[[123 140]
 [151 113]
 [100 115]]
->
[[100 115]
 [123 140]
 [151 113]]

[[140 115 136 139 137 138 121]
 [108 129 132 118 118 116 139]
 [134 117 132 142 125 131 138]
 [124 103 126 125 126 130 127]
 [148 136 125 129 124 118 146]
 [133 143 129 117 133 135 132]
 [127 136 126 122 132 114 135]
 [129 131 152 148 140 134 126]]
->
[[108 129 132 118 118 116 139]
 [124 103 126 125 126 130 127]
 [127 136 126 122 132 114 135]
 [129 131 152 148 140 134 126]
 [133 143 129 117 133 135 132]
 [134 117 132 142 125 131 138]
 [140 115 136 139 137 138 121]
 [148 136 125 129 124 118 146]]

[[122 107 117 123 119 110 119 109 117 117 127 128]
 [137 128 128 136 135 139 134 116 130 138 145 127]
 [127 110 121 125 122 108 116 111 122 121 133 137]
 [120 107 117 121 125 108 117 107 118 118 131 133]]
->
[[120 107 117 121 125 108 117 107 118 118 131 133]
 [122 107 117 123 119 110 119 109 117 117 127 128]
 [127 110 121 125 122 108 116 111 122 121 133 137]
 [137 128 128 136 135 139 134 116 130 138 145 127]]

[[138 142 132 130 130]
 [123 122 128 131 125]
 [147 155 136 132 132]
 [137 141 133 131 129]
 [120 117 125 126 126]]
->
[[120 117 125 126 126]
 [123 122 128 131 125]
 [137 141 133 131 129]
 [138 142 132 130 130]
 [147 155 136 132 132]]

[[108 128 107 107]
 [146 109 125 121]
 [132 111 127 128]
 [111 123 114 150]]
->
[[108 128 107 107]
 [111 123 114 150]
 [132 111 127 128]
 [146 109 125 121]]

[[142 126 131 131 126 132]
 [132 128 136 130 134 118]
 [127 127 129 126 128 126]
 [124 129 142 131 142 104]
 [123 129 127 127 124 132]
 [117 130 125 125 126 129]
 [122 134 123 134 124 138]]
->
[[117 130 125 125 126 129]
 [122 134 123 134 124 138]
 [123 129 127 127 124 132]
 [124 129 142 131 142 104]
 [127 127 129 126 128 126]
 [132 128 136 130 134 118]
 [142 126 131 131 126 132]]

[[129 136 115 116 125 129 109 139 155]
 [118 146 117 107 131 140 120 139 145]]
->
[[118 146 117 107 131 140 120 139 145]
 [129 136 115 116 125 129 109 139 155]]

[[152 130 129 127]
 [127 129 129 135]
 [136 128 127 119]
 [141 129 128 121]
 [121 127 127 124]]
->
[[121 127 127 124]
 [127 129 129 135]
 [136 128 127 119]
 [141 129 128 121]
 [152 130 129 127]]

[[139 134 130 130 128]
 [134 123 130 132 151]
 [136 136 124 121 120]
 [142 127 135 124 121]
 [115 135 126 140 120]
 [144 140 112 124 133]
 [123 141 127 134 147]]
->
[[115 135 126 140 120]
 [123 141 127 134 147]
 [134 123 130 132 151]
 [136 136 124 121 120]
 [139 134 130 130 128]
 [142 127 135 124 121]
 [144 140 112 124 133]]
---
[[114 128]
 [ 99 143]]
->
[128  99]

[[126 118 127 126]
 [127 134 128 138]
 [135 118 146 151]
 [128 112 143 146]
 [125 123 122 126]]
->
[126 128 118 128]

[[143 155]
 [142 130]]
->
[155 142]

[[133 147 129 116 117]
 [147 106 130 140 147]
 [131 119 147 144 106]
 [133 119 128 120 139]
 [110 112 145 119 149]]
->
[117 140 147 119 110]

[[120 141 111 121 140]
 [116 135 110 127 135]
 [117 141 123 104 149]
 [118 141 121 121 110]
 [114 132 125 118 121]]
->
[140 127 123 141 114]

[[130 131 129 100]
 [127 136 116 122]
 [138 134 116 116]
 [128 121 120 123]
 [139 134 127 141]]
->
[100 116 134 128]
